[[132 128 121 139 118 135 137 121 111 135 117 155 119 128 142]
 [141 127 115 138 113 131 146 102 121 134 116 132 133 135 128]
 [140 127 128 135 114 131 140 105 128 131 116 120 138 135 122]
 [114 130 128 118 142 127 111 154 126 125 139 139 123 120 136]]
|
[[141 127 115 138 113 131 146 102 121 134 116 132 133 135 128]
 [114 130 128 118 142 127 111 154 126 125 139 139 123 120 136]]

[[129 122 135 155 122 111 127 138]
 [131 132 127 152 134 139 127 127]]
|
[[131 132 127 152 134 139 127 127]]

[[140 123 134 120 137 124 125 130 119 122 122]
 [140 121 125 120 137 122 123 128 119 137 135]
 [141 124 121 119 139 124 125 128 118 153 150]
 [132 127 119 124 132 128 128 127 124 148 146]
 [138 124 135 119 137 124 125 129 118 110 113]
 [127 129 140 131 127 128 128 131 131 112 115]
 [126 129 134 128 126 129 129 130 128 115 117]]
|
[[140 121 125 120 137 122 123 128 119 137 135]
 [132 127 119 124 132 128 128 127 124 148 146]
 [127 129 140 131 127 128 128 131 131 112 115]]

[[148 133 129 115 114 129 135 130 117 122 144 138 123 102 132]
 [125 134 131 132 132 111 126 116 139 110 126 130 109 154 126]]
|
[[125 134 131 132 132 111 126 116 139 110 126 130 109 154 126]]

[[125 135 106 132 142 137 144 133 116 134 155 119 118]
 [119 117 137 116 144 121 122 107 145 118 106 132 139]
 [116 123 133 131 158 133 127 119 141 121 106 134 144]]
|
[[119 117 137 116 144 121 122 107 145 118 106 132 139]]

[[148 132 132]
 [113 120 119]
 [148 136 135]
 [129 128 126]
 [105 108 109]
 [144 127 129]
 [113 141 144]]
|
[[113 120 119]
 [129 128 126]
 [144 127 129]]

[[147 114 149]
 [152 114 142]
 [132 115 154]
 [135 115 153]
 [123 121 155]
 [138 114 153]
 [125 117 155]
 [129 115 154]
 [122 124 155]
 [127 116 155]
 [124 119 155]
 [142 114 152]]
|
[[152 114 142]
 [135 115 153]
 [138 114 153]
 [129 115 154]
 [127 116 155]
 [142 114 152]]

[[118 107 136 117 123 117 120 136]
 [126 108 114 117 108 110 117 123]
 [121 119 121 120 120 119 120 122]
 [123 105 149 120 128 120 124 151]
 [129 128 129 129 128 129 129 129]
 [123 106 148 121 129 121 124 149]
 [117 120 117 118 119 119 118 116]
 [122 103 149 119 128 119 123 151]
 [127 146 105 131 124 131 127 103]
 [127 105 114 117 107 109 117 124]]
|
[[126 108 114 117 108 110 117 123]
 [123 105 149 120 128 120 124 151]
 [123 106 148 121 129 121 124 149]
 [122 103 149 119 128 119 123 151]
 [127 105 114 117 107 109 117 124]]
---
[[127 124 142 129]
 [127 128 138 129]
 [118 140 130 126]
 [120 145 106 124]
 [132 126 120 128]]
|
[[127 124 142 129]
 [127 128 138 129]
 [118 140 130 126]
 [132 126 120 128]
 [120 145 106 124]]

[[135 128 147 126 133 122 125 134]
 [137 136 107 120 137 143 115 142]
 [128 124 127 123 140 133 132 151]]
|
[[135 128 147 126 133 122 125 134]
 [128 124 127 123 140 133 132 151]
 [137 136 107 120 137 143 115 142]]

[[126 115 106 105 135 125 129 123 113 133 135 133 127 138 119]
 [129 112 133 135 147 129 127 123 107 148 126 148 128 124 116]
 [129 115 153 152 145 128 128 122 108 147 126 147 128 124 115]
 [130 113 116 114 146 126 126 119 108 148 134 148 126 133 113]]
|
[[129 115 153 152 145 128 128 122 108 147 126 147 128 124 115]
 [129 112 133 135 147 129 127 123 107 148 126 148 128 124 116]
 [130 113 116 114 146 126 126 119 108 148 134 148 126 133 113]
 [126 115 106 105 135 125 129 123 113 133 135 133 127 138 119]]

[[137 123 123]
 [138 100 125]
 [118 123 153]
 [131 125 121]
 [107 121 126]
 [158 122 128]
 [149 116 147]]
|
[[118 123 153]
 [149 116 147]
 [158 122 128]
 [107 121 126]
 [138 100 125]
 [137 123 123]
 [131 125 121]]

[[123 121 135 135]
 [127 129  98 139]
 [134 122 110 144]]
|
[[123 121 135 135]
 [134 122 110 144]
 [127 129  98 139]]

[[134 112 134 139 121 120 134 116 119 140 116 109 121 115 141 141]
 [116 106 136 136 151 106 108 109 127 129 127 113 143 111 139 129]
 [137 125 128 131 114 130 148 115 139 141 136 147 110 141 123 135]
 [139 123 114 151 125 117 106 115 129 143 111 116 127 117 105 136]
 [113 132 105 138 129 149 114 138 147 105 117 134 137 114 110 127]
 [116 139 121 121 127 132 142 115 127 131 105 141 130 149 136 132]]
|
[[116 106 136 136 151 106 108 109 127 129 127 113 143 111 139 129]
 [134 112 134 139 121 120 134 116 119 140 116 109 121 115 141 141]
 [137 125 128 131 114 130 148 115 139 141 136 147 110 141 123 135]
 [116 139 121 121 127 132 142 115 127 131 105 141 130 149 136 132]
 [139 123 114 151 125 117 106 115 129 143 111 116 127 117 105 136]
 [113 132 105 138 129 149 114 138 147 105 117 134 137 114 110 127]]

[[122 120 151]
 [117 147 133]
 [106 127 129]
 [128 126 147]
 [128 119 150]
 [113 115 146]
 [127 116 153]
 [130 132 144]
 [111 154 124]]
|
[[127 116 153]
 [122 120 151]
 [128 119 150]
 [128 126 147]
 [113 115 146]
 [130 132 144]
 [117 147 133]
 [106 127 129]
 [111 154 124]]
---
[[119 140 110 129 106 123]
 [125 136 117 127 118 126]
 [141 123 133 135 126 138]
 [111 112 120 139 130 123]
 [128 129 131 128 120 122]
 [135 131 127 140 121 132]
 [126 130 125 133 127 129]
 [133 129 129 133 124 128]
 [138 143 132 120 127 123]
 [129 127 124 131 130 117]]
|
[[141 123 133 135 126 138]
 [138 143 132 120 127 123]
 [135 131 127 140 121 132]
 [133 129 129 133 124 128]
 [129 127 124 131 130 117]
 [128 129 131 128 120 122]
 [126 130 125 133 127 129]
 [125 136 117 127 118 126]
 [119 140 110 129 106 123]
 [111 112 120 139 130 123]]

[[121 124 107 130 133]
 [126 113 137 140 137]
 [112 131 113 130 135]]
|
[[126 113 137 140 137]
 [121 124 107 130 133]
 [112 131 113 130 135]]

[[109 131 129 102 128 134 124 127 140 120 136 141 124 142]
 [141 123 122 136 137 126 130 134 140 116 132 116 138 141]]
|
[[141 123 122 136 137 126 130 134 140 116 132 116 138 141]
 [109 131 129 102 128 134 124 127 140 120 136 141 124 142]]

[[128 133 120 132 147]
 [131 128 134 119 141]
 [134 119 130 128  99]
 [129 133 121 127 127]]
|
[[134 119 130 128  99]
 [131 128 134 119 141]
 [129 133 121 127 127]
 [128 133 120 132 147]]

[[120 136 121]
 [112 135 136]
 [130 129 119]
 [140 114 142]
 [126 148 116]
 [113 141 112]
 [153 107 126]
 [154 114 121]
 [138 113 141]]
|
[[154 114 121]
 [153 107 126]
 [140 114 142]
 [138 113 141]
 [130 129 119]
 [126 148 116]
 [120 136 121]
 [113 141 112]
 [112 135 136]]

[[114 122 128 111 147 145]
 [101 114 126 136 127 125]
 [125 129 133 148 108 114]
 [111 120 129 127 133 133]
 [102 115 126 132 130 128]
 [113 121 121 122 137 130]
 [120 126 126 144 113 112]
 [118 125 115 113 143 130]]
|
[[125 129 133 148 108 114]
 [120 126 126 144 113 112]
 [118 125 115 113 143 130]
 [114 122 128 111 147 145]
 [113 121 121 122 137 130]
 [111 120 129 127 133 133]
 [102 115 126 132 130 128]
 [101 114 126 136 127 125]]

[[143 141 123 114 124]
 [112 140 137 132 127]
 [107 119 116 123 128]
 [118 124 130 131 128]
 [131 155 123 129 131]
 [130 125 140 140 124]]
|
[[143 141 123 114 124]
 [131 155 123 129 131]
 [130 125 140 140 124]
 [118 124 130 131 128]
 [112 140 137 132 127]
 [107 119 116 123 128]]

[[102 107 120 136 111]
 [110 114 125 129 110]
 [133 116 128 110 135]
 [139 101 131 106  99]
 [125 125 125 128 122]
 [131 144 124 135 141]
 [141 144 128 109 142]]
|
[[141 144 128 109 142]
 [139 101 131 106  99]
 [133 116 128 110 135]
 [131 144 124 135 141]
 [125 125 125 128 122]
 [110 114 125 129 110]
 [102 107 120 136 111]]

[[118 131 118 117 125 115 123]
 [128 150 122 152 126 128 130]
 [132 103 126 108 107 101 136]
 [144 120 140 113 117 107 135]
 [129 126 131 121 131 128 128]
 [136 122 134 127 132 132 139]]
|
[[144 120 140 113 117 107 135]
 [136 122 134 127 132 132 139]
 [132 103 126 108 107 101 136]
 [129 126 131 121 131 128 128]
 [128 150 122 152 126 128 130]
 [118 131 118 117 125 115 123]]
